Below is a small trained network, with its code and all its weights. Each question gives an input and a target symbol and asks what happens when units are switched off, that is, made to give their printed mean instead of their output.

import numpy as np


def w(rows, s, z=0):
    codes = np.array(rows[::2]) - 128.0
    scale = np.full(codes.shape[1], s)
    scale[-1] = z or s
    return codes * scale


def f(y):
    return y / 2 * (1 + np.tanh(0.7978845608 * (y + 0.044715 * y**3)))


def softmax(a):
    e = np.exp(a - a.max(-1, keepdims=True))
    return e / e.sum(-1, keepdims=True)


def log_softmax(a):
    a = a - a.max(-1, keepdims=True)
    return a - np.log(np.exp(a).sum(-1, keepdims=True))


def net(x, mask):
    ids = ['βγθλμπσψ'.index(c) for c in x.split()]
    T = len(ids)
    res = E[ids] + P[:T]
    r = res
    for j in range(2):
        rows = slice(4 * j, 4 * j + 4)
        q, k, v = (r @ M[0][rows].T for M in (Q, K, V))
        z = softmax(np.where(np.tri(T) > 0, q @ k.T / 4**0.5, -1e9)) @ v
        o = O[0][rows]
        res = res + np.where(mask[j], z, o[:, -1]) @ o[:, :-1]
    y = f(res @ A[0][:, :-1].T + A[0][:, -1])
    res = res + np.where(mask[2:18], y, B[0][:, -1]) @ B[0][:, :-1]
    return log_softmax(res[-1] @ U[:, :-1].T + U[:, -1])


Q, K, V, O, A, B = {}, {}, {}, {}, {}, {}
E = w([
[63,202,96],'β',
[161,118,139],'γ',
[112,125,185],'θ',
[123,188,143],'λ',
[161,245,77],'μ',
[177,173,145],'π',
[145,55,186],'σ',
[65,57,175],'ψ',
],0.011)
P = w([
[142,103,114],'0',
[76,129,126],'1',
[109,209,196],'2',
[172,60,150],'3',
[71,124,108],'4',
[144,86,52],'5',
[171,87,136],'6',
[50,144,115],'7',
[101,230,249],'8',
[167,58,147],'9',
[72,116,113],'10',
[125,78,2],'11',
[177,89,140],'12',
],0.017)
Q[0] = w([
[135,138,163],'head 1',
[138,56,35],'head 1',
[104,176,217],'head 1',
[92,107,128],'head 1',
[84,142,205],'head 2',
[136,127,176],'head 2',
[88,120,52],'head 2',
[133,8,119],'head 2',
],0.016)
K[0] = w([
[141,96,3],'head 1',
[101,163,193],'head 1',
[166,75,53],'head 1',
[92,113,129],'head 1',
[91,75,95],'head 2',
[147,54,97],'head 2',
[88,195,149],'head 2',
[137,110,187],'head 2',
],0.013)
V[0] = w([
[150,75,185],'head 1',
[152,113,163],'head 1',
[252,93,157],'head 1',
[54,84,123],'head 1',
[85,116,144],'head 2',
[87,114,115],'head 2',
[115,161,145],'head 2',
[153,107,91],'head 2',
],0.02)
O[0] = w([
[63,48,138,247],'head 1',
[118,97,142,200],'head 1',
[141,7,207,28],'head 1',
[39,156,60,180],'head 1',
[98,152,134,241],'head 2',
[164,176,90,146],'head 2',
[140,156,193,159],'head 2',
[150,103,85,5],'head 2',
],0.012,0.0028)
A[0] = w([
[104,221,247,38],'neuron 1',
[79,84,47,164],'neuron 2',
[109,231,164,137],'neuron 3',
[112,124,25,64],'neuron 4',
[93,76,135,79],'neuron 5',
[140,162,113,85],'neuron 6',
[154,90,84,156],'neuron 7',
[75,155,61,150],'neuron 8',
[166,57,63,5],'neuron 9',
[251,35,43,68],'neuron 10',
[122,156,113,103],'neuron 11',
[77,183,112,49],'neuron 12',
[135,153,221,31],'neuron 13',
[148,140,81,182],'neuron 14',
[87,93,163,106],'neuron 15',
[154,119,122,120],'neuron 16',
],0.011)
B[0] = w([
[177,88,71,192],'neuron 1',
[182,186,106,244],'neuron 2',
[93,100,83,245],'neuron 3',
[80,96,103,164],'neuron 4',
[92,135,107,158],'neuron 5',
[162,109,169,133],'neuron 6',
[206,91,183,152],'neuron 7',
[150,113,180,254],'neuron 8',
[224,255,59,132],'neuron 9',
[105,176,74,167],'neuron 10',
[192,94,179,143],'neuron 11',
[172,145,178,190],'neuron 12',
[186,108,66,151],'neuron 13',
[90,96,176,172],'neuron 14',
[135,169,105,174],'neuron 15',
[149,95,122,125],'neuron 16',
],0.0094,0.0098)
U = w([
[183,204,161,42],'β',
[131,112,191,253],'γ',
[72,82,34,219],'θ',
[126,137,7,47],'λ',
[168,131,64,44],'μ',
[174,78,135,72],'π',
[74,53,116,108],'σ',
[97,228,167,183],'ψ',
],0.012,0.0044)

Each question gives the input, a string of symbols that net reads in full, and the target symbol t.
The units are the heads (4 rows each of Q, K, V and O) and the neurons (one row each of A and B). Each row of codes is followed by its name. A weight is (code - 128) times the scale printed after its matrix; where a second scale follows, it is the last column's (O, A, B and U).
mask holds one flag per unit, heads first, then neurons. A switched-off unit (its flag False) gives its mean, the last column of its rows in O or B, instead of its output. The means were averaged over made-up inputs and are rounded, as every weight is.
A unit's drop is (log p(t) with every unit on - log p(t) with that unit switched off) / (log p(t) with every unit on - log p(t) with every unit switched off).
The circuit of an input: a set's keep is (log p(t) with only the set's units on - log p(t) with every unit switched off) / (log p(t) with every unit on - log p(t) with every unit switched off). Starting from the 12 units with the biggest drops (on a tie, the unit counted first), units are removed one at a time, each time the one whose removal leaves the highest keep (on an exact tie, the one counted first), for as long as the keep stays at least 0.8.
units of the circuit, in order: the units of the circuit, biggest drop first
k most important neurons: the k neurons with the biggest drops, biggest first
drop when u is switched off: that unit's drop, to one decimal
input σ σ σ γ π γ, target σ: units of the circuit, in order => (head 1)
input β σ γ σ π ψ γ γ β π β γ, target β: units of the circuit, in order => (head 1; head 2)
input ψ λ γ σ λ γ, target γ: units of the circuit, in order => (head 2; head 1)
input π γ π θ, target σ: 2 most important neurons => (neuron 2; neuron 5)
input μ λ ψ, target μ: units of the circuit, in order => (head 1; neuron 1; neuron 13)
input π π β λ μ γ, target β: units of the circuit, in order => (head 1; neuron 12)
input ψ λ μ ψ γ μ, target μ: 3 most important neurons => (neuron 1; neuron 3; neuron 13)
input π μ γ μ π, target γ: units of the circuit, in order => (head 1; neuron 2)
input π μ μ π ψ ψ π θ θ ψ γ, target ψ: units of the circuit, in order => (neuron 13; head 1)
input μ π π, target μ: 2 most important neurons => (neuron 1; neuron 13)
input γ θ ψ ψ, target θ: 2 most important neurons => (neuron 4; neuron 12)
input λ θ γ θ ψ μ λ ψ ψ ψ β, target ψ: 3 most important neurons => (neuron 12; neuron 8; neuron 2)
input μ ψ ψ ψ β π γ λ π, target π: units of the circuit, in order => (head 1; neuron 1)
input μ μ ψ θ π ψ ψ σ ψ γ λ θ, target ψ: units of the circuit, in order => (head 2)
input θ π ψ, target θ: units of the circuit, in order => (neuron 8; neuron 1; neuron 2)
input β σ μ μ γ λ β ψ μ θ π γ, target μ: 4 most important neurons => (neuron 1; neuron 13; neuron 3; neuron 8)
input π π μ π β σ σ θ π ψ σ π, target π: 2 most important neurons => (neuron 13; neuron 1)
input λ ψ β, target λ: 2 most important neurons => (neuron 1; neuron 3)
input ψ γ μ β ψ ψ σ π μ ψ γ ψ, target μ: drop when neuron 1 is switched off => 0.3
input ψ σ λ π ψ μ β β σ γ π ψ, target σ: drop when head 2 is switched off => 2.1
input γ π π ψ ψ π μ π, target γ: units of the circuit, in order => (head 1)
input λ ψ ψ, target λ: drop when neuron 2 is switched off => -0.1
